[ 1.32  0.58 -0.10  0.32  0.75 -0.72 -1.53  0.02 -0.77  0.03  0.17  0.50
 -0.38 -0.68 -0.06 -0.32 -0.38  0.27 -0.28 -0.28 -1.17  0.03 -0.26 -1.57
  0.90 -0.10  1.36  0.37  1.10  0.91 -0.55 -0.33 -0.05  1.17 -1.41 -0.50
  0.21  0.05  1.23  0.98  0.34  0.29 -0.61  0.17 -0.31 -0.31  0.34 -0.43
 -0.12 -0.49  0.70  0.20  1.04 -0.27 -0.22  0.52 -0.34  1.35 -0.11 -0.17
  0.17  0.24  1.19 -1.52  0.08  0.39 -0.84 -0.25  0.45 -0.11 -0.16  0.18
  0.52  0.19 -0.04  0.15  0.41 -0.42 -0.10  0.03]	J W
[-0.40  0.22 -0.45  0.83 -0.25 -1.26 -0.46 -0.18 -0.40  0.65 -0.06  0.46
 -0.82 -0.85 -0.16 -0.21 -0.09 -0.12  0.09  0.14 -1.40  0.33 -0.32 -1.19
  0.40  0.58 -0.76  1.03  0.87  0.21 -0.27 -0.03  0.21  0.45 -4.01  0.23
  0.27  0.54 -2.62 -0.85 -0.61  0.23 -0.39 -0.31 -0.29  0.29  0.70 -0.15
 -1.62 -0.24  1.24 -0.18  0.88  0.00 -0.40 -0.10 -1.10  0.67 -0.15 -0.03
  0.15 -0.26 -0.03 -1.37 -0.30  0.44 -0.03 -0.40 -0.02 -0.19 -0.57 -0.14
  0.04  0.00 -0.25  1.06  0.23 -0.15 -0.18 -0.46]	J B
[ 0.51  0.88  0.30 -0.50 -0.11 -1.28 -1.05  0.19 -0.20  0.19  0.33  0.26
 -0.72 -0.77  0.05  0.58 -0.02  0.08 -0.39 -0.38 -1.38 -0.16 -0.43 -1.54
  0.55  0.37 -0.83  0.06  1.77  0.34 -0.40  0.17 -0.06  1.04 -3.59 -0.64
  0.30 -0.11  0.11 -1.40  0.04  0.20  0.12 -0.42 -0.09  0.28 -0.62  0.22
 -0.58 -0.40  0.95  0.55  0.99 -0.13  0.47 -0.24 -0.76  1.02 -0.16  0.52
  0.00 -0.21  0.84 -2.55 -0.28 -0.22 -0.52 -0.30  0.35 -0.19 -0.92 -0.24
  0.35  0.44  0.00  0.25  0.14  0.28 -0.08 -0.23]	J A
[ 0.93  2.19 -0.59  1.22 -0.30  0.09 -0.03 -0.56 -0.11 -0.01 -0.11  0.26
 -0.72 -0.37 -0.83 -0.16 -0.21  0.03 -0.11 -0.07 -0.64 -0.30  0.23 -0.22
  0.38  0.38 -0.13  0.97 -0.90 -0.44  0.12 -0.47  0.40  2.18 -3.81  0.13
 -0.32  0.65  0.52 -0.79  0.11  0.38 -0.75  0.96 -0.26  0.66  1.99 -0.18
 -3.47 -1.10  0.90  1.13  1.68  0.11  0.18  0.50 -0.84  0.61  0.05  0.35
 -0.34 -0.40 -0.27 -1.23 -0.53 -0.30 -0.05  0.32 -0.40 -0.32 -0.63 -0.10
 -0.05 -0.02 -0.26  0.48 -0.86 -0.60  0.28  0.27]	J B
[ 2.79  0.06  0.45 -1.09  1.29 -0.42 -0.38  0.04  0.17  0.36  0.00  0.30
 -0.60 -0.66 -0.83 -0.59 -0.01 -1.53  0.02 -0.10 -0.73  0.14 -0.52 -0.17
  0.55 -0.36 -0.90 -0.95  0.92  0.19 -0.40  0.39  0.42  1.60 -1.56 -0.17
 -1.42 -0.93  1.31  0.28  0.03  0.57  0.32 -0.20  0.40  0.97 -0.56  0.14
  0.21 -0.39 -0.19  0.50  0.13 -0.09  0.37  0.15 -1.22  0.07 -0.27  0.53
  0.47  0.58 -0.12 -1.81 -0.06  0.43 -0.34  0.26 -0.15 -0.09 -0.42  0.11
 -0.58 -0.07  0.20  0.70  0.26 -0.39  0.27  0.06]	J K
[-2.13 -0.78 -0.35  1.13  0.75 -2.38 -2.59  0.83  0.15  1.10 -0.55 -0.01
 -1.04 -1.43 -0.36 -0.38 -0.16  0.40 -0.10  0.37 -0.71  0.16 -0.10 -1.56
 -0.09  0.50 -0.38  0.82  3.09 -0.82 -0.19 -0.38 -0.43  1.00 -6.31 -0.46
 -0.62  0.34 -6.31 -1.69  0.18  0.34 -1.49  0.09 -0.05  1.54  0.07  0.45
 -0.76 -0.33  2.43 -1.20  2.00 -0.11 -0.14  0.08 -2.73  0.95  0.17  1.05
  0.49 -0.44  0.54 -2.97 -0.11  0.36 -1.26 -0.17  0.33 -0.02 -3.40  0.32
  0.04  0.39  0.02  0.89  1.70 -0.49  0.07 -0.45]	J B
[ 0.85 -0.20  0.40 -1.30  0.44 -1.03  0.10  0.19  0.68  0.01  0.17  0.17
 -1.22 -0.52 -0.50  0.07  0.20 -1.03  0.20  0.44 -1.16 -0.54 -0.56 -1.06
  0.58  0.12 -1.12 -0.35  3.05  0.33 -0.14  0.90 -0.40 -0.70 -0.64 -0.51
  0.91 -0.46 -2.02  0.10 -0.17  0.24  0.34  0.16  0.21  1.00 -2.10  0.20
  1.07 -0.47 -0.39  0.30 -0.11  0.01  0.24 -0.28 -1.23  0.32 -0.58 -0.65
  1.87 -0.28  0.99 -1.60  0.14  0.86  0.13 -0.69  0.56  0.83 -0.11  0.16
  0.13  0.19  0.58  0.12  0.38 -0.58  0.26  0.36]	J K
[-0.49  0.28 -0.24  2.07  1.48 -3.01 -1.06  0.40 -0.59  0.39  0.04 -0.06
  0.22 -0.85 -0.35 -1.16  0.10  1.11  0.24 -0.77 -0.86  0.29  0.27 -2.64
  1.77  0.24  1.06  0.93  0.33  0.59 -0.79 -0.32 -0.33  0.41 -4.15 -0.98
 -0.84 -0.42 -3.62  0.20  0.31 -0.38 -1.42  0.31 -0.14  0.38  1.99 -0.59
 -0.94 -0.66  1.17 -0.46  2.10 -0.25 -0.64  0.34 -2.02  1.02 -0.10  0.71
 -0.76 -0.66  0.99 -1.54 -0.48  0.89 -1.21 -0.32  0.36 -0.26 -1.42 -0.22
  0.54 -0.07 -0.26  0.48  0.52 -0.44 -0.49 -0.14]	J B
[-0.04 -0.04 -0.98  1.15 -0.05 -0.04 -0.07 -0.11 -0.39 -0.85  0.17 -0.24
  0.39  0.16  0.37 -0.02 -0.07  0.38 -0.16 -0.97  0.43  0.32  0.74 -0.82
  0.03  0.40  1.75  0.43 -1.55  0.21  0.16 -0.34  0.30  1.57 -0.59  0.51
 -0.03  0.09  0.31  1.34  0.43  0.14 -0.71  0.38 -0.24 -0.52  2.44 -1.01
 -1.35 -0.32 -3.01  0.13 -0.01 -0.43  0.29  0.26  0.95  0.13  0.66 -0.12
 -1.05 -0.52 -0.03  3.08 -0.05 -0.23 -0.55 -0.05  0.31 -0.04  0.50 -0.06
 -0.15  0.18  0.07  0.68 -0.88  0.42 -0.57  0.05]	Y A
[-0.30 -1.27  1.49  0.28  0.02  0.59  0.82  0.00  0.02 -0.65 -0.04 -0.36
  0.53 -0.27  1.37  1.09 -0.16  2.28 -0.07  0.39 -0.17 -0.43 -0.14  1.08
 -0.88 -0.48  0.78 -0.94 -0.48 -0.42  0.33 -0.16 -0.02 -1.64  0.08  0.00
  1.43 -0.13 -0.68 -0.36  0.08 -0.05 -1.55  0.19  0.17  0.35 -1.05  0.53
  2.10  0.04 -3.15 -0.51 -0.34 -0.21  0.54 -0.04  0.96 -1.06 -0.29 -0.24
 -0.85  0.38 -0.03  1.17  0.31 -0.77  0.18 -0.23  0.19  0.29  1.05  0.28
 -0.33 -0.74  0.22 -0.81  0.42  0.16  0.25  0.13]	C K
[-0.19  0.73 -0.31  0.86  1.14 -1.65 -2.90  0.41 -0.58  0.24 -0.54  0.25
 -0.65 -0.43 -0.29 -1.08  0.00  0.23 -0.13  0.40 -0.90  0.36 -0.65 -1.29
  0.77  0.81  1.02  0.63  1.25  0.44 -0.67 -0.62  0.08  1.25 -4.38 -0.90
  1.43 -2.07 -1.10 -0.04  0.20  0.77 -0.83 -0.24  0.00  0.28  0.92  0.26
 -1.07 -0.40  2.87 -0.43  1.64 -0.06  0.15  0.27 -1.42  1.19  0.38  0.65
 -0.64 -0.37  1.27 -3.11 -0.19  0.29 -1.13 -0.02  0.26 -1.21 -1.50  0.21
  0.00  0.39  0.03  0.85  1.42 -0.07 -0.21 -0.06]	J W
[-1.25  0.54 -0.56  1.83  0.66 -0.93 -3.07 -0.24 -0.95  0.43  0.14 -0.08
  0.45 -0.69  0.30  0.80 -0.04  1.72  0.03 -0.23 -0.43  0.62  0.30 -1.06
  0.19  0.61  0.52  1.29 -0.51 -0.14 -0.08 -1.03 -0.09  1.62 -4.87 -0.01
  0.00  0.41 -1.03  0.05  0.46  0.63 -1.92  0.41 -0.55  0.45  2.17  0.34
 -1.61  0.01  1.56 -0.74  1.65 -0.24  0.62  0.01 -0.92  0.52  0.11  0.96
 -1.85 -0.80 -0.05 -0.46  0.13 -0.55 -0.76  0.68  0.03 -0.52 -1.43 -0.19
  0.83 -0.10  0.09  0.83  0.57 -0.29  0.07 -0.19]	Z B
[ 0.41 -0.98 -0.21  0.83  0.31 -0.75  2.27 -0.04  0.26  0.61  0.25 -0.27
 -0.39 -0.50  0.47 -0.88 -0.33  0.74  0.13  0.14 -1.90  0.03  0.07 -1.98
  2.01 -0.50  1.12  0.92  1.43  0.48 -0.53  0.44 -0.03  1.49 -4.27 -0.68
  1.07 -0.19 -1.96 -0.72  0.16 -0.31 -0.02  0.27  0.21 -0.25  0.63 -0.67
  0.40 -0.09 -4.97  0.77  1.47  0.12 -0.48  0.07 -1.23  1.07 -0.93 -0.40
  1.29 -0.33  0.20 -0.54 -0.25  0.07 -0.54  0.02  0.44  0.28  0.04 -0.35
  0.74 -0.05  0.11  0.51 -0.71 -0.17 -0.26 -0.10]	J B
[-3.54 -0.37 -0.19  2.22 -0.79  0.69  0.80 -1.07  1.01 -0.92 -0.36 -0.51
  0.48 -0.10  0.73  0.75  0.09  2.45  0.59 -0.33  0.83  0.56  0.72  0.96
 -1.39  0.64  0.26  0.65 -0.70 -0.66  0.68 -0.34 -0.08 -0.04 -3.76  0.67
  1.08  1.20 -6.31 -1.67  0.09  0.32 -1.74  0.33 -0.43  0.54  1.45 -0.05
 -0.74  0.83 -1.79 -1.07  1.00 -0.15 -0.03 -0.31  0.31 -0.73  0.41  0.32
 -1.28 -0.12 -1.75  3.20 -0.06 -0.73  0.59 -0.08  0.36  0.23 -0.08 -0.17
 -0.62 -0.02  0.02 -0.36  0.02  0.28 -0.01  0.05]	C B
[-0.42 -0.61  0.33 -1.06  0.06 -1.07  1.03  0.58  0.35  0.71  0.18  0.09
 -0.50  0.05 -0.36  0.18  0.05  0.04  0.51  0.32 -0.53 -0.56 -0.28 -0.70
  0.54 -0.29 -1.43 -0.71  2.36  0.30 -0.48  0.52 -0.38 -0.80  0.61 -0.75
 -0.09 -0.41 -1.70 -0.54  0.05 -0.46  1.17 -0.15  0.22  1.00 -2.09  0.15
  1.99 -0.06  1.61 -0.05 -0.37  0.06 -0.33  0.00 -0.69  0.02 -1.15 -0.55
  0.98  0.37  0.90 -2.11  0.15  1.31  0.16 -0.18  0.40  0.41 -0.32  0.17
  0.55 -0.08  0.06 -0.18  0.60 -0.49 -0.33 -0.18]	J K
[ 2.30  1.00 -0.20 -1.86 -0.35 -0.86 -0.17  0.44 -0.10  0.28  0.06  0.57
 -1.97 -0.84 -0.48  0.34 -0.05 -1.20  0.03  0.58 -1.74 -0.43 -0.50 -1.69
  1.09  0.15 -1.10 -0.09  3.52  0.22 -0.75  0.73 -0.42  1.56 -2.66 -0.52
 -0.24 -0.45  2.04 -0.65  0.07  0.72  0.17  0.04  0.17  0.72 -1.80  0.41
 -0.05 -0.84  0.19  1.51  0.32  0.27 -0.07  0.55 -0.65  1.24 -0.85  0.28
  1.80  0.04  0.78 -3.06 -0.20  0.46 -0.15 -0.65 -0.03 -0.21 -0.40 -0.02
 -0.05  0.40 -0.01  0.68  0.22 -0.19 -0.23  0.18]	J K
